Below is a small trained network, with its code and all its weights. Each question gives an input and a class and asks what happens when units are switched off, that is, made to give their printed mean instead of their output.

import numpy as np


def w(rows, s, z=0):
    codes = np.array(rows[::2]) - 128.0
    scale = np.full(codes.shape[1], s)
    scale[-1] = z or s
    return codes * scale


def norm(h):
    return h / np.sqrt((h * h).mean(-1, keepdims=True) + 1e-5)


def f(y):
    return y / 2 * (1 + np.tanh(0.7978845608 * (y + 0.044715 * y**3)))


def log_softmax(a):
    a = a - a.max(-1, keepdims=True)
    return a - np.log(np.exp(a).sum(-1, keepdims=True))


def net(x, mask):
    res = np.array(x, float).reshape(1, 5) / 4 @ E
    u = 0
    for l in range(2):
        y = f(norm(res) @ A[l][:, :-1].T + A[l][:, -1])
        res = res + np.where(mask[u : u + 12], y, B[l][:, -1]) @ B[l][:, :-1]
        u += 12
    return log_softmax(norm(res)[-1] @ U[:, :-1].T + U[:, -1])


A, B = {}, {}
E = w([
[95,177,126,44,65,134,129,84,219,159,134,127],'x0',
[135,91,191,85,125,158,80,156,183,216,120,41],'x1',
[85,106,54,126,155,136,156,194,174,212,246,216],'x2',
[155,104,126,174,162,140,100,211,10,217,79,122],'x3',
[155,254,117,143,115,82,149,153,138,156,92,100],'x4',
],0.008)
A[0] = w([
[129,121,146,127,125,124,121,126,98,144,137,167,160],'0.n1',
[138,142,165,153,129,114,126,122,85,71,93,7,113],'0.n2',
[146,158,144,130,140,124,136,137,90,65,110,69,3],'0.n3',
[128,128,155,93,120,140,114,92,217,122,115,68,30],'0.n4',
[124,62,140,80,116,139,126,104,224,132,144,107,117],'0.n5',
[131,157,126,113,123,121,133,124,80,81,125,134,155],'0.n6',
[115,12,165,89,106,143,114,74,120,134,108,64,181],'0.n7',
[122,42,125,155,146,143,123,168,39,161,142,141,38],'0.n8',
[127,151,150,78,96,136,115,116,96,248,67,74,142],'0.n9',
[116,153,142,89,110,147,131,88,174,137,100,99,61],'0.n10',
[148,154,164,140,149,124,119,161,130,148,124,72,191],'0.n11',
[132,96,143,137,131,127,128,152,174,156,135,58,101],'0.n12',
],0.015,0.0028)
B[0] = w([
[133,128,162,190,159,131,159,206,123,86,102,110,150],'0.n1',
[94,147,135,198,89,198,54,102,231,198,120,83,251],'0.n2',
[100,100,122,180,123,149,92,68,193,110,100,132,190],'0.n3',
[131,188,173,70,185,112,192,123,66,77,130,129,216],'0.n4',
[103,113,221,194,107,176,79,46,138,108,90,166,224],'0.n5',
[100,174,85,104,185,186,94,122,135,38,123,154,175],'0.n6',
[194,132,143,72,182,218,28,148,173,132,71,212,225],'0.n7',
[167,72,83,120,147,39,159,185,1,128,144,197,239],'0.n8',
[161,20,164,95,140,95,174,171,119,174,115,29,237],'0.n9',
[190,110,81,120,113,81,51,168,43,120,146,189,195],'0.n10',
[100,124,52,99,90,185,199,117,143,167,144,89,188],'0.n11',
[120,172,124,100,129,115,120,73,188,77,153,3,179],'0.n12',
],0.013,0.012)
A[1] = w([
[158,220,150,156,138,136,60,99,153,170,44,60,105],'1.n1',
[159,168,198,29,90,58,58,111,190,163,154,134,9],'1.n2',
[110,62,58,213,157,169,86,114,213,120,93,193,156],'1.n3',
[107,84,237,53,189,94,178,111,153,115,229,111,123],'1.n4',
[138,248,97,103,92,107,165,90,117,11,104,142,107],'1.n5',
[137,141,46,153,189,117,125,206,191,157,117,49,182],'1.n6',
[48,131,142,205,73,134,146,56,214,161,112,110,22],'1.n7',
[141,180,112,177,135,156,163,141,121,120,83,123,47],'1.n8',
[88,29,92,180,122,141,75,145,107,104,169,81,4],'1.n9',
[183,110,145,127,155,149,70,96,90,151,30,89,178],'1.n10',
[84,206,147,201,133,85,113,75,65,81,129,175,106],'1.n11',
[167,121,102,99,82,87,93,130,163,175,214,111,126],'1.n12',
],0.013,0.0026)
B[1] = w([
[160,98,168,106,142,165,81,130,116,125,132,224,236],'1.n1',
[117,140,110,219,249,109,172,151,120,85,133,158,181],'1.n2',
[134,181,189,176,155,132,117,67,142,108,115,112,246],'1.n3',
[125,172,69,193,55,206,48,98,177,162,57,176,176],'1.n4',
[114,154,126,185,74,96,176,99,96,147,96,117,201],'1.n5',
[122,149,81,65,110,121,130,141,132,124,195,73,203],'1.n6',
[154,118,151,64,173,155,64,155,111,77,138,174,201],'1.n7',
[125,105,187,110,86,126,147,67,140,156,125,118,136],'1.n8',
[140,232,158,76,83,99,167,108,121,145,59,134,174],'1.n9',
[39,155,133,128,119,167,114,124,204,88,216,144,244],'1.n10',
[108,127,88,141,70,71,185,104,159,144,126,63,214],'1.n11',
[62,190,147,133,173,125,130,199,131,160,124,130,147],'1.n12',
],0.013)
U = w([
[118,112,92,43,100,147,134,226,168,193,193,1,88],'0',
[123,137,215,138,156,225,13,89,209,67,127,158,196],'1',
[103,194,114,206,65,39,201,74,100,68,127,141,3],'2',
[173,51,85,108,149,39,194,253,8,133,140,170,174],'3',
],0.0094,0.0019)

Each question gives the input, the list of numbers given to net, and the class t.
The units are the neurons (one row each of A and B). Each row of codes is followed by its name. A weight is (code - 128) times the scale printed after its matrix; where a second scale follows, it is the last column's (A, B and U).
mask holds one flag per neuron, layer by layer. A switched-off neuron (its flag False) gives its mean, the last column of its row in B, instead of its output. The means were averaged over made-up inputs and are rounded, as every weight is.
A unit's drop is (log p(t) with every unit on - log p(t) with that unit switched off) / (log p(t) with every unit on - log p(t) with every unit switched off).
The circuit of an input: a set's keep is (log p(t) with only the set's units on - log p(t) with every unit switched off) / (log p(t) with every unit on - log p(t) with every unit switched off). Starting from the 12 units with the biggest drops (on a tie, the unit counted first), units are removed one at a time, each time the one whose removal leaves the highest keep (on an exact tie, the one counted first), for as long as the keep stays at least 0.8.
units of the circuit, in order: the units of the circuit, biggest drop first
unit that matters most: the unit with the biggest drop
top k neurons: the k neurons with the biggest drops, biggest first
top k neurons in layer l: the k neurons of layer l with the biggest drops, biggest first
drop when u is switched off: that unit's drop, to one decimal
input [-7,6,0,7,-8], class 3: unit that matters most	0.n8
input [4,5,1,-6,7], class 2: units of the circuit, in order	0.n4, 1.n5
input [8,-8,1,8,5], class 0: top 2 neurons	0.n5, 0.n8
input [6,7,-1,0,6], class 0: top 2 neurons	0.n9, 0.n11
input [-1,-5,8,-1,0], class 3: top 2 neurons	0.n5, 0.n2
input [-6,-2,8,-4,5], class 0: top 2 neurons in layer 1	1.n6, 1.n5
input [3,-8,8,1,-8], class 3: top 4 neurons	0.n2, 0.n8, 0.n5, 0.n3
input [8,1,6,-8,-2], class 2: top 2 neurons	0.n2, 0.n4
input [6,-7,6,2,-3], class 2: top 3 neurons in layer 0	0.n2, 0.n7, 0.n8
input [-6,2,-5,8,3], class 0: top 3 neurons	0.n9, 0.n5, 0.n8
input [1,-3,7,1,8], class 0: top 2 neurons	0.n5, 0.n2
input [-3,-5,5,-4,-2], class 2: top 2 neurons in layer 0	0.n2, 0.n7
input [-6,-4,2,-2,7], class 2: drop when 0.n2 is switched off	0.8
input [-5,4,6,4,-2], class 3: units of the circuit, in order	0.n8
input [0,-8,-1,1,-8], class 3: drop when 0.n2 is switched off	0.3
input [5,-8,4,-5,2], class 2: drop when 0.n2 is switched off	0.6
